Below are the code and all the weights of a small trained network. Each question names an input and a class and asks about switching units off, where a switched-off unit gives its printed mean instead of its output.

import numpy as np


def w(rows, s, z=0):
    codes = np.array(rows[::2]) - 128.0
    scale = np.full(codes.shape[1], s)
    scale[-1] = z or s
    return codes * scale


def f(y):
    return np.maximum(y, 0)


def log_softmax(a):
    a = a - a.max(-1, keepdims=True)
    return a - np.log(np.exp(a).sum(-1, keepdims=True))


def net(x, mask):
    res = np.array(x, float).reshape(1, 3) / 4 @ E
    y = f(res @ A[0][:, :-1].T + A[0][:, -1])
    res = res + np.where(mask, y, B[0][:, -1]) @ B[0][:, :-1]
    return log_softmax(res[-1] @ U[:, :-1].T + U[:, -1])


A, B = {}, {}
E = w([
[98,173,121,178,2,126],'x0',
[14,90,205,210,162,154],'x1',
[96,49,86,165,97,52],'x2',
],0.0096)
A[0] = w([
[48,90,131,146,13,86,249],'N1',
[120,179,165,126,106,253,156],'N2',
[234,253,127,73,57,150,141],'N3',
[2,44,182,212,192,123,181],'N4',
[140,178,192,68,230,210,188],'N5',
[195,125,91,27,80,73,111],'N6',
[102,238,130,160,76,73,121],'N7',
],0.0081,0.0019)
B[0] = w([
[86,99,99,186,54,185,215],'N1',
[112,99,65,174,63,151,183],'N2',
[185,187,147,7,205,140,217],'N3',
[142,82,211,142,173,21,252],'N4',
[96,116,54,120,99,184,204],'N5',
[166,152,208,87,184,80,201],'N6',
[136,173,102,87,94,185,177],'N7',
],0.011,0.012)
U = w([
[119,155,51,78,93,164,42],'0',
[87,96,98,209,40,92,44],'1',
[159,141,152,58,248,67,246],'2',
],0.012,0.0014)

Each question gives the input, the list of numbers given to net, and the class t.
The units are the neurons (one row each of A and B). Each row of codes is followed by its name. A weight is (code - 128) times the scale printed after its matrix; where a second scale follows, it is the last column's (A, B and U).
mask holds one flag per neuron, in row order. A switched-off neuron (its flag False) gives its mean, the last column of its row in B, instead of its output. The means were averaged over made-up inputs and are rounded, as every weight is.
A unit's drop is (log p(t) with every unit on - log p(t) with that unit switched off) / (log p(t) with every unit on - log p(t) with every unit switched off).
The circuit of an input: a set's keep is (log p(t) with only the set's units on - log p(t) with every unit switched off) / (log p(t) with every unit on - log p(t) with every unit switched off). Starting from all 7 units, units are removed one at a time, each time the one whose removal leaves the highest keep (on an exact tie, the one counted first), for as long as the keep stays at least 0.8.
circuit, biggest first: the units of the circuit, biggest drop first
unit that matters most: the unit with the biggest drop
top k neurons: the k neurons with the biggest drops, biggest first
drop when u is switched off: that unit's drop, to one decimal
input [2,-1,-7], class 0: unit that matters most => N4
input [5,-6,-1], class 2: top 2 neurons => (N3; N6)
input [-1,-3,7], class 1: top 4 neurons => (N3; N4; N1; N7)
input [7,-8,4], class 2: top 2 neurons => (N6; N3)
input [-8,-3,-7], class 0: top 3 neurons => (N5; N4; N2)
input [0,7,1], class 1: top 3 neurons => (N3; N6; N1)
input [3,6,-8], class 1: top 2 neurons => (N3; N2)
input [2,0,-1], class 0: top 3 neurons => (N4; N6; N1)
input [3,-5,4], class 2: top 2 neurons => (N6; N5)
input [-2,6,-4], class 1: top 4 neurons => (N3; N6; N2; N5)
input [3,-1,-7], class 0: top 2 neurons => (N4; N2)
input [6,-7,-8], class 2: top 2 neurons => (N3; N6)
input [0,1,-2], class 1: top 3 neurons => (N3; N6; N7)
input [-4,4,-8], class 0: circuit, biggest first => (N5)
input [-2,6,-7], class 1: drop when N3 is switched off => 0.2
input [0,5,-2], class 1: drop when N6 is switched off => 0.3
input [6,-6,0], class 2: drop when N1 is switched off => 0.0
